Here is a tiny trained network, its code and every weight. The questions are about switching its units off for an input and a class, where a switched-off unit gives its printed mean instead of its output.

import numpy as np


def w(rows, s, z=0):
    codes = np.array(rows[::2]) - 128.0
    scale = np.full(codes.shape[1], s)
    scale[-1] = z or s
    return codes * scale


def f(y):
    return y / 2 * (1 + np.tanh(0.7978845608 * (y + 0.044715 * y**3)))


def log_softmax(a):
    a = a - a.max(-1, keepdims=True)
    return a - np.log(np.exp(a).sum(-1, keepdims=True))


def net(x, mask):
    res = np.array(x, float).reshape(1, 4) / 4 @ E
    y = f(res @ A[0][:, :-1].T + A[0][:, -1])
    res = res + np.where(mask, y, B[0][:, -1]) @ B[0][:, :-1]
    return log_softmax(res[-1] @ U[:, :-1].T + U[:, -1])


A, B = {}, {}
E = w([
[121,2,189,85,166,102],'x0',
[105,44,18,179,125,198],'x1',
[56,130,147,48,46,194],'x2',
[106,126,133,146,120,111],'x3',
],0.0069)
A[0] = w([
[139,52,56,165,108,175,67],'neuron 1',
[133,76,44,164,128,179,118],'neuron 2',
[79,70,41,193,132,169,74],'neuron 3',
[182,116,105,185,200,54,120],'neuron 4',
[53,117,148,67,15,151,88],'neuron 5',
[53,130,150,51,59,194,20],'neuron 6',
[139,32,187,105,158,115,29],'neuron 7',
[171,193,208,61,154,64,39],'neuron 8',
[202,110,131,208,197,74,136],'neuron 9',
[68,122,154,56,38,192,104],'neuron 10',
[149,206,188,77,101,32,40],'neuron 11',
[96,29,164,90,148,72,4],'neuron 12',
[140,242,83,187,62,153,29],'neuron 13',
[131,255,79,181,78,156,75],'neuron 14',
],0.0064,0.0017)
B[0] = w([
[159,117,193,99,71,57,201],'neuron 1',
[146,124,175,73,46,93,211],'neuron 2',
[168,127,173,86,17,49,223],'neuron 3',
[189,191,66,173,144,146,216],'neuron 4',
[219,205,32,209,170,127,234],'neuron 5',
[185,147,10,175,160,114,222],'neuron 6',
[106,78,128,117,207,142,190],'neuron 7',
[168,124,162,93,70,85,244],'neuron 8',
[179,172,53,198,141,161,229],'neuron 9',
[190,166,44,200,186,121,243],'neuron 10',
[191,135,173,90,60,68,240],'neuron 11',
[61,84,149,105,223,107,190],'neuron 12',
[71,40,138,72,210,89,235],'neuron 13',
[37,14,170,59,254,98,254],'neuron 14',
],0.0075,0.0036)
U = w([
[174,186,59,203,158,161,72],'0',
[71,58,145,69,221,141,88],'1',
[156,136,165,74,10,109,61],'2',
[105,145,141,146,117,173,254],'3',
],0.011,0.0084)

Each question gives the input, the list of numbers given to net, and the class t.
The units are the neurons (one row each of A and B). Each row of codes is followed by its name. A weight is (code - 128) times the scale printed after its matrix; where a second scale follows, it is the last column's (A, B and U).
mask holds one flag per neuron, in row order. A switched-off neuron (its flag False) gives its mean, the last column of its row in B, instead of its output. The means were averaged over made-up inputs and are rounded, as every weight is.
A unit's drop is (log p(t) with every unit on - log p(t) with that unit switched off) / (log p(t) with every unit on - log p(t) with every unit switched off).
The circuit of an input: a set's keep is (log p(t) with only the set's units on - log p(t) with every unit switched off) / (log p(t) with every unit on - log p(t) with every unit switched off). Starting from the 12 units with the biggest drops (on a tie, the unit counted first), units are removed one at a time, each time the one whose removal leaves the highest keep (on an exact tie, the one counted first), for as long as the keep stays at least 0.8.
units of the circuit, in order: the units of the circuit, biggest drop first
unit that matters most: the unit with the biggest drop
k most important neurons: the k neurons with the biggest drops, biggest first
drop of u: that unit's drop, to one decimal
input [-3,-8,-2,-1], class 2: 2 most important neurons => [neuron 11; neuron 8]
input [5,-2,6,2], class 0: unit that matters most => neuron 5
input [4,7,-3,-4], class 2: units of the circuit, in order => [neuron 3; neuron 2]
input [2,7,5,-2], class 2: units of the circuit, in order => [neuron 3; neuron 1]
input [-6,-6,1,-3], class 1: 2 most important neurons => [neuron 14; neuron 13]
input [-6,-2,-3,1], class 1: units of the circuit, in order => [neuron 14; neuron 13]
input [-6,-3,4,-2], class 1: units of the circuit, in order => [neuron 14; neuron 13]
input [6,-7,7,6], class 0: units of the circuit, in order => [neuron 5; neuron 10]
input [-4,-3,-3,2], class 1: units of the circuit, in order => [neuron 14; neuron 5]
input [-6,-5,8,-4], class 0: 3 most important neurons => [neuron 5; neuron 10; neuron 6]
input [7,-7,-8,5], class 0: 2 most important neurons => [neuron 9; neuron 4]
input [4,-3,-6,-2], class 0: 2 most important neurons => [neuron 9; neuron 4]
input [-1,6,4,-1], class 2: 3 most important neurons => [neuron 3; neuron 2; neuron 1]
input [3,-5,-7,-4], class 0: unit that matters most => neuron 9
input [-8,-2,-6,-3], class 1: drop of neuron 14 => 0.6
input [-5,4,3,-4], class 1: drop of neuron 7 => -0.1
input [5,6,-5,-3], class 2: drop of neuron 1 => 0.3
